Below are the code and all the weights of a small trained network. Each question names an input and a class and asks about switching units off, where a switched-off unit gives its printed mean instead of its output.

import numpy as np


def w(rows, s, z=0):
    codes = np.array(rows[::2]) - 128.0
    scale = np.full(codes.shape[1], s)
    scale[-1] = z or s
    return codes * scale


def norm(h):
    return h / np.sqrt((h * h).mean(-1, keepdims=True) + 1e-5)


def f(y):
    return y / 2 * (1 + np.tanh(0.7978845608 * (y + 0.044715 * y**3)))


def log_softmax(a):
    a = a - a.max(-1, keepdims=True)
    return a - np.log(np.exp(a).sum(-1, keepdims=True))


def net(x, mask):
    res = np.array(x, float).reshape(1, 3) / 4 @ E
    u = 0
    for l in range(3):
        y = f(norm(res) @ A[l][:, :-1].T + A[l][:, -1])
        res = res + np.where(mask[u : u + 4], y, B[l][:, -1]) @ B[l][:, :-1]
        u += 4
    return log_softmax(norm(res)[-1] @ U[:, :-1].T + U[:, -1])


A, B = {}, {}
E = w([
[179,129,244],'x0',
[46,78,110],'x1',
[171,112,118],'x2',
],0.011)
A[0] = w([
[187,222,218,8],'L0N0',
[2,137,107,25],'L0N1',
[217,115,43,216],'L0N2',
[216,4,196,236],'L0N3',
],0.0081,0.0016)
B[0] = w([
[130,101,160,231],'L0N0',
[122,112,80,207],'L0N1',
[180,170,123,226],'L0N2',
[7,123,173,253],'L0N3',
],0.016,0.0038)
A[1] = w([
[105,163,55,253],'L1N0',
[178,181,252,138],'L1N1',
[151,164,100,211],'L1N2',
[2,77,163,111],'L1N3',
],0.0092,0.0025)
B[1] = w([
[224,99,86,226],'L1N0',
[148,124,77,240],'L1N1',
[254,114,103,166],'L1N2',
[74,140,96,253],'L1N3',
],0.0093,0.0051)
A[2] = w([
[115,88,15,5],'L2N0',
[152,172,251,105],'L2N1',
[2,18,152,213],'L2N2',
[201,15,226,36],'L2N3',
],0.0051,0.0029)
B[2] = w([
[47,67,83,148],'L2N0',
[69,98,253,155],'L2N1',
[144,205,40,252],'L2N2',
[170,95,128,114],'L2N3',
],0.0059,0.0036)
U = w([
[125,124,101,252],'0',
[98,98,153,4],'1',
[2,108,150,133],'2',
[65,49,93,199],'3',
[48,75,252,136],'4',
],0.01,0.0029)

Each question gives the input, the list of numbers given to net, and the class t.
The units are the neurons (one row each of A and B). Each row of codes is followed by its name. A weight is (code - 128) times the scale printed after its matrix; where a second scale follows, it is the last column's (A, B and U).
mask holds one flag per neuron, layer by layer. A switched-off neuron (its flag False) gives its mean, the last column of its row in B, instead of its output. The means were averaged over made-up inputs and are rounded, as every weight is.
A unit's drop is (log p(t) with every unit on - log p(t) with that unit switched off) / (log p(t) with every unit on - log p(t) with every unit switched off).
The circuit of an input: a set's keep is (log p(t) with only the set's units on - log p(t) with every unit switched off) / (log p(t) with every unit on - log p(t) with every unit switched off). Starting from all 12 units, units are removed one at a time, each time the one whose removal leaves the highest keep (on an exact tie, the one counted first), for as long as the keep stays at least 0.8.
units of the circuit, in order: the units of the circuit, biggest drop first
k most important neurons: the k neurons with the biggest drops, biggest first
top k neurons in layer l: the k neurons of layer l with the biggest drops, biggest first
drop of u: that unit's drop, to one decimal
input [1,-6,6], class 4: units of the circuit, in order -> (L0N3; L1N0)
input [1,0,8], class 4: units of the circuit, in order -> (L0N3)
input [2,-7,-1], class 4: 3 most important neurons -> (L0N0; L1N0; L2N1)
input [7,3,-1], class 2: units of the circuit, in order -> (L0N3; L1N3)
input [7,1,-2], class 2: units of the circuit, in order -> (L0N3; L1N3)
input [1,-6,-1], class 4: units of the circuit, in order -> (L0N0; L1N0)
input [3,-8,6], class 4: 4 most important neurons -> (L0N3; L1N0; L0N0; L2N1)
input [8,1,1], class 2: top 2 neurons in layer 0 -> (L0N3; L0N2)
input [1,-4,0], class 4: 2 most important neurons -> (L0N0; L1N0)
input [5,-8,5], class 4: top 2 neurons in layer 0 -> (L0N3; L0N0)
input [1,-1,6], class 4: top 2 neurons in layer 0 -> (L0N3; L0N1)
input [4,-8,6], class 4: top 2 neurons in layer 2 -> (L2N1; L2N2)
input [4,2,2], class 2: drop of L1N3 -> 0.1
input [6,-6,8], class 4: drop of L2N1 -> 0.1
input [5,6,5], class 2: drop of L1N3 -> 0.1
input [5,1,1], class 2: top neuron in layer 1 -> (L1N3)
